Below are the code and all the weights of a small trained network. Each question names an input and a class and asks about switching units off, where a switched-off unit gives its printed mean instead of its output.

import numpy as np


def w(rows, s, z=0):
    codes = np.array(rows[::2]) - 128.0
    scale = np.full(codes.shape[1], s)
    scale[-1] = z or s
    return codes * scale


def f(y):
    return y / 2 * (1 + np.tanh(0.7978845608 * (y + 0.044715 * y**3)))


def log_softmax(a):
    a = a - a.max(-1, keepdims=True)
    return a - np.log(np.exp(a).sum(-1, keepdims=True))


def net(x, mask):
    res = np.array(x, float).reshape(1, 8) / 4 @ E
    y = f(res @ A[0][:, :-1].T + A[0][:, -1])
    res = res + np.where(mask, y, B[0][:, -1]) @ B[0][:, :-1]
    return log_softmax(res[-1] @ U[:, :-1].T + U[:, -1])


A, B = {}, {}
E = w([
[248,187,147,238,160,170,121,206,210],'x0',
[192,142,226,185,46,86,24,58,26],'x1',
[181,19,47,151,71,9,145,177,138],'x2',
[129,126,131,128,133,126,125,130,127],'x3',
[127,129,130,130,131,124,124,129,126],'x4',
[129,127,130,126,119,133,130,130,132],'x5',
[130,132,127,131,127,129,135,125,125],'x6',
[131,129,124,128,135,127,132,125,124],'x7',
],0.012)
A[0] = w([
[71,27,63,54,117,79,173,145,121,130],'N0',
[221,185,255,218,121,178,90,131,86,100],'N1',
[90,140,80,89,224,208,211,181,234,129],'N2',
[88,114,120,79,113,147,97,72,78,39],'N3',
[73,61,22,67,143,79,147,149,155,150],'N4',
[53,60,81,120,120,102,124,50,113,173],'N5',
[168,114,169,160,74,84,96,66,74,30],'N6',
[79,22,56,59,104,44,180,175,109,175],'N7',
[47,187,203,71,198,223,135,78,124,108],'N8',
[50,109,147,38,101,100,134,24,75,37],'N9',
[169,129,190,164,30,70,62,82,29,222],'N10',
[69,26,65,70,104,46,139,124,178,182],'N11',
[110,84,129,118,138,116,111,165,185,97],'N12',
[119,168,165,144,115,145,112,99,146,79],'N13',
[232,26,77,177,80,21,143,167,134,160],'N14',
[79,98,151,100,116,116,136,53,50,128],'N15',
[247,150,112,201,162,127,134,194,212,107],'N16',
[141,150,126,148,69,101,69,112,70,20],'N17',
[200,28,80,159,89,60,115,167,133,2],'N18',
[32,69,129,30,120,129,111,76,22,234],'N19',
[183,188,230,196,117,178,42,62,94,109],'N20',
[147,108,188,167,49,81,82,98,70,26],'N21',
],0.0078,0.0094)
B[0] = w([
[157,50,167,84,178,109,107,93,150,200],'N0',
[218,78,190,111,180,133,116,55,138,209],'N1',
[40,195,113,175,20,151,93,175,60,208],'N2',
[104,195,122,187,69,175,109,130,109,154],'N3',
[182,89,158,92,140,78,141,119,109,196],'N4',
[165,95,123,83,161,115,142,119,172,191],'N5',
[39,123,46,108,120,124,156,226,188,175],'N6',
[194,91,153,106,160,103,158,73,78,218],'N7',
[50,141,44,155,72,126,136,210,139,196],'N8',
[118,226,190,224,71,210,3,81,79,188],'N9',
[146,224,185,201,102,215,63,98,97,252],'N10',
[179,101,169,112,146,75,142,89,91,209],'N11',
[143,87,121,97,130,76,140,133,156,138],'N12',
[155,89,145,140,177,137,120,120,157,139],'N13',
[62,129,51,108,99,106,181,206,203,230],'N14',
[83,149,69,134,128,130,149,150,130,184],'N15',
[75,170,79,157,85,143,113,207,96,200],'N16',
[95,75,74,54,122,59,184,168,152,157],'N17',
[31,220,191,227,14,215,58,111,1,176],'N18',
[19,122,43,114,88,81,195,239,189,241],'N19',
[186,100,172,105,165,89,136,79,133,208],'N20',
[43,139,59,125,91,123,160,210,216,181],'N21',
],0.0087,0.023)
U = w([
[87,126,35,103,121,77,208,188,212,152],'0',
[98,204,172,183,100,191,63,105,48,248],'1',
[223,79,233,85,212,92,122,2,124,246],'2',
],0.012,0.0017)

Each question gives the input, the list of numbers given to net, and the class t.
The units are the neurons (one row each of A and B). Each row of codes is followed by its name. A weight is (code - 128) times the scale printed after its matrix; where a second scale follows, it is the last column's (A, B and U).
mask holds one flag per neuron, in row order. A switched-off neuron (its flag False) gives its mean, the last column of its row in B, instead of its output. The means were averaged over made-up inputs and are rounded, as every weight is.
A unit's drop is (log p(t) with every unit on - log p(t) with that unit switched off) / (log p(t) with every unit on - log p(t) with every unit switched off).
The circuit of an input: a set's keep is (log p(t) with only the set's units on - log p(t) with every unit switched off) / (log p(t) with every unit on - log p(t) with every unit switched off). Starting from the 12 units with the biggest drops (on a tie, the unit counted first), units are removed one at a time, each time the one whose removal leaves the highest keep (on an exact tie, the one counted first), for as long as the keep stays at least 0.8.
units of the circuit, in order: the units of the circuit, biggest drop first
k most important neurons: the k neurons with the biggest drops, biggest first
drop of u: that unit's drop, to one decimal
input [-5,7,7,5,6,5,6,-1], class 0: units of the circuit, in order : [N21]
input [-5,0,-3,0,2,7,8,-4], class 0: 2 most important neurons : [N19 N10]
input [-6,8,4,-7,-1,-5,6,0], class 0: 3 most important neurons : [N19 N21 N6]
input [1,-3,-2,1,-4,-5,-7,2], class 1: 3 most important neurons : [N19 N14 N2]
input [1,-7,-7,3,-8,-3,-8,4], class 1: 3 most important neurons : [N2 N19 N14]
input [0,4,3,0,-5,-1,3,-6], class 0: 2 most important neurons : [N9 N14]
input [8,6,8,7,4,0,-1,-3], class 1: 3 most important neurons : [N18 N10 N19]
input [-6,8,5,0,4,5,7,-7], class 0: 2 most important neurons : [N19 N21]
input [0,0,-6,5,-5,6,6,-1], class 0: 2 most important neurons : [N10 N9]
input [-6,-2,-6,-7,2,8,-8,8], class 0: 3 most important neurons : [N19 N10 N8]
input [6,4,8,-8,-6,1,-2,7], class 1: 2 most important neurons : [N18 N19]
input [1,6,-4,7,-1,-7,-6,5], class 2: drop of N1 : 0.3
input [4,-8,-4,2,-1,5,3,-5], class 1: drop of N14 : 0.3
input [5,2,3,-2,2,2,-1,3], class 1: units of the circuit, in order : [N19]
input [1,-6,-2,6,1,2,-4,-7], class 1: drop of N5 : 0.1
